Here is a tiny trained network, its code and every weight. The questions are about switching its units off for an input and a target symbol, where a switched-off unit gives its printed mean instead of its output.

import numpy as np


def w(rows, s, z=0):
    codes = np.array(rows[::2]) - 128.0
    scale = np.full(codes.shape[1], s)
    scale[-1] = z or s
    return codes * scale


def norm(h):
    return h / np.sqrt((h * h).mean(-1, keepdims=True) + 1e-5)


def softmax(a):
    e = np.exp(a - a.max(-1, keepdims=True))
    return e / e.sum(-1, keepdims=True)


def log_softmax(a):
    a = a - a.max(-1, keepdims=True)
    return a - np.log(np.exp(a).sum(-1, keepdims=True))


def net(x, mask):
    ids = ['ΓΞΠΨβεζμσω'.index(c) for c in x.split()]
    T = len(ids)
    res = E[ids] + P[:T]
    u = 0
    for l in range(3):
        r = norm(res)
        for j in range(2):
            rows = slice(2 * j, 2 * j + 2)
            q, k, v = (r @ M[l][rows].T for M in (Q, K, V))
            z = softmax(np.where(np.tri(T) > 0, q @ k.T / 2**0.5, -1e9)) @ v
            o = O[l][rows]
            res = res + np.where(mask[u + j], z, o[:, -1]) @ o[:, :-1]
        u += 2
    return log_softmax(norm(res)[-1] @ U[:, :-1].T + U[:, -1])


Q, K, V, O = {}, {}, {}, {}
E = w([
[188,112,125,31,66,95,161],'Γ',
[176,177,108,62,14,185,128],'Ξ',
[137,191,92,170,133,153,12],'Π',
[227,165,111,235,107,105,168],'Ψ',
[130,55,131,155,74,78,49],'β',
[190,249,222,148,115,177,133],'ε',
[221,177,56,171,178,76,168],'ζ',
[57,245,105,191,123,125,102],'μ',
[165,22,75,195,110,231,146],'σ',
[66,89,105,167,109,79,187],'ω',
],0.019)
P = w([
[29,105,238,120,102,160,136],'0',
[143,155,2,91,116,62,149],'1',
[152,160,20,96,89,74,139],'2',
[154,166,48,97,90,81,133],'3',
[156,162,62,98,82,86,126],'4',
[150,178,70,100,80,85,128],'5',
[154,170,70,107,72,96,119],'6',
[150,167,78,104,65,98,123],'7',
[152,166,81,107,61,95,121],'8',
[152,167,73,107,50,102,118],'9',
[151,179,99,115,48,103,124],'10',
[145,173,99,124,40,101,128],'11',
[157,175,98,113,41,95,120],'12',
[159,171,97,131,39,101,122],'13',
],0.0092)
Q[0] = w([
[106,82,90,34,212,187,103],'L0H0',
[161,134,208,151,24,32,66],'L0H0',
[161,128,136,82,254,131,188],'L0H1',
[118,155,105,125,31,175,179],'L0H1',
],0.0083)
K[0] = w([
[185,167,79,6,134,98,127],'L0H0',
[102,103,199,154,91,161,141],'L0H0',
[104,131,67,88,96,142,59],'L0H1',
[113,123,200,187,94,97,96],'L0H1',
],0.011)
V[0] = w([
[127,158,118,140,112,97,150],'L0H0',
[84,124,254,230,89,128,139],'L0H0',
[82,153,84,64,167,122,114],'L0H1',
[129,83,172,139,112,169,102],'L0H1',
],0.008)
O[0] = w([
[141,182,118,128,129,99,129,176],'L0H0',
[130,106,55,58,128,107,130,235],'L0H0',
[73,119,182,120,91,171,112,70],'L0H1',
[114,158,192,117,251,162,118,4],'L0H1',
],0.012,0.0037)
Q[1] = w([
[194,163,90,148,136,121,217],'L1H0',
[38,134,209,22,254,136,111],'L1H0',
[155,125,154,98,138,83,99],'L1H1',
[187,135,16,179,31,65,112],'L1H1',
],0.009)
K[1] = w([
[26,81,135,81,221,127,46],'L1H0',
[216,166,2,144,77,58,155],'L1H0',
[213,63,131,178,156,147,134],'L1H1',
[139,67,206,32,203,203,55],'L1H1',
],0.0082)
V[1] = w([
[135,94,254,114,41,60,47],'L1H0',
[134,89,72,38,162,201,93],'L1H0',
[128,227,93,50,192,163,122],'L1H1',
[111,140,75,166,114,135,46],'L1H1',
],0.0069)
O[1] = w([
[124,142,16,1,67,93,54,199],'L1H0',
[80,137,213,150,216,200,29,253],'L1H0',
[134,186,227,114,110,31,114,88],'L1H1',
[131,181,101,200,52,62,3,250],'L1H1',
],0.0077,0.0023)
Q[2] = w([
[65,27,183,15,254,174,107],'L2H0',
[151,118,190,82,83,195,129],'L2H0',
[34,45,141,140,179,197,107],'L2H1',
[150,159,164,116,235,84,183],'L2H1',
],0.0095)
K[2] = w([
[236,129,58,185,158,98,117],'L2H0',
[183,111,202,111,251,142,116],'L2H0',
[203,99,107,163,235,89,153],'L2H1',
[148,133,136,172,116,93,96],'L2H1',
],0.011)
V[2] = w([
[2,84,107,143,134,108,166],'L2H0',
[57,217,97,142,92,177,85],'L2H0',
[114,196,160,72,41,130,153],'L2H1',
[122,168,94,136,92,56,128],'L2H1',
],0.0069)
O[2] = w([
[62,29,123,111,114,75,126,150],'L2H0',
[51,159,99,183,228,184,222,221],'L2H0',
[90,139,144,36,128,182,163,199],'L2H1',
[66,133,162,96,254,75,125,254],'L2H1',
],0.0087,0.0053)
U = w([
[162,110,126,6,103,229,171,89],'Γ',
[144,176,194,63,106,237,157,136],'Ξ',
[51,202,160,169,133,118,57,87],'Π',
[254,133,82,144,220,69,160,1],'Ψ',
[134,103,73,96,197,178,6,157],'β',
[181,125,249,34,160,137,151,186],'ε',
[178,160,80,178,41,122,176,138],'ζ',
[17,102,138,132,174,132,191,150],'μ',
[176,50,150,194,159,249,134,186],'σ',
[94,23,151,108,114,69,92,139],'ω',
],0.0091,0.0073)

Each question gives the input, a string of symbols that net reads in full, and the target symbol t.
The units are the heads (2 rows each of Q, K, V and O). Each row of codes is followed by its name. A weight is (code - 128) times the scale printed after its matrix; where a second scale follows, it is the last column's (O and U).
mask holds one flag per head, layer by layer. A switched-off head (its flag False) gives its mean, the last column of its rows in O, instead of its output. The means were averaged over made-up inputs and are rounded, as every weight is.
A unit's drop is (log p(t) with every unit on - log p(t) with that unit switched off) / (log p(t) with every unit on - log p(t) with every unit switched off).
The circuit of an input: a set's keep is (log p(t) with only the set's units on - log p(t) with every unit switched off) / (log p(t) with every unit on - log p(t) with every unit switched off). Starting from all 6 units, units are removed one at a time, each time the one whose removal leaves the highest keep (on an exact tie, the one counted first), for as long as the keep stays at least 0.8.
circuit, biggest first: the units of the circuit, biggest drop first
unit that matters most: the unit with the biggest drop
heads that matter: for each layer, one digit per head in row order, 1 if its drop is at least 0.15 and else 0, layers parted by /
drop when u is switched off: that unit's drop, to one decimal
input μ β ζ μ ω σ Γ μ ε, target μ: heads that matter -> 00 / 00 / 10
input Ψ μ Π μ β, target Ψ: unit that matters most -> L0H1
input β β ζ ω Π β ω μ, target β: circuit, biggest first -> L1H0, L1H1
input σ β ω ζ ω ε, target σ: circuit, biggest first -> L1H0, L2H1, L0H1
input Ψ μ Γ, target Ψ: circuit, biggest first -> L0H1, L1H0
input Π Ξ ζ Π, target Π: heads that matter -> 11 / 01 / 00
input ε Ξ β μ ζ Π ζ β ζ β ζ β, target ε: circuit, biggest first -> L1H1, L0H1, L2H0
input ζ ζ β ω μ, target ζ: circuit, biggest first -> L1H0, L0H1
input ζ β ω β μ ω ζ ζ β Π, target ζ: heads that matter -> 11 / 10 / 00
input σ ζ ζ ζ β σ σ ζ, target σ: circuit, biggest first -> L1H0, L0H0, L0H1
input ζ ζ ζ, target ζ: circuit, biggest first -> L0H1, L0H0
input β β ζ ζ ζ Π μ ω β ζ Ψ, target β: heads that matter -> 10 / 10 / 00
input ω Π ζ Π, target ω: heads that matter -> 00 / 00 / 10
input ω μ ζ ζ ζ μ β ζ, target ω: circuit, biggest first -> L2H0
input ζ β ζ ζ Ξ Γ β μ Ξ β, target ζ: circuit, biggest first -> L0H1, L2H0
input σ β β ω μ Ξ σ ω Π, target σ: heads that matter -> 01 / 10 / 01
input ε ζ ζ ζ β Π ζ ζ ζ σ ζ ζ, target ε: heads that matter -> 11 / 01 / 00
input σ β μ Π Π ζ, target σ: circuit, biggest first -> L1H0, L0H1, L0H0
input μ β ε β, target μ: drop when L2H0 is switched off -> 0.7
input μ ζ Π σ Ψ μ μ, target μ: drop when L0H1 is switched off -> 0.1
input ω Γ σ ζ ω ω, target ω: drop when L2H0 is switched off -> 1.2
input ζ Γ Π β, target ζ: unit that matters most -> L0H0
input σ Π ζ μ β μ Π ζ β Π, target σ: drop when L1H1 is switched off -> 0.1
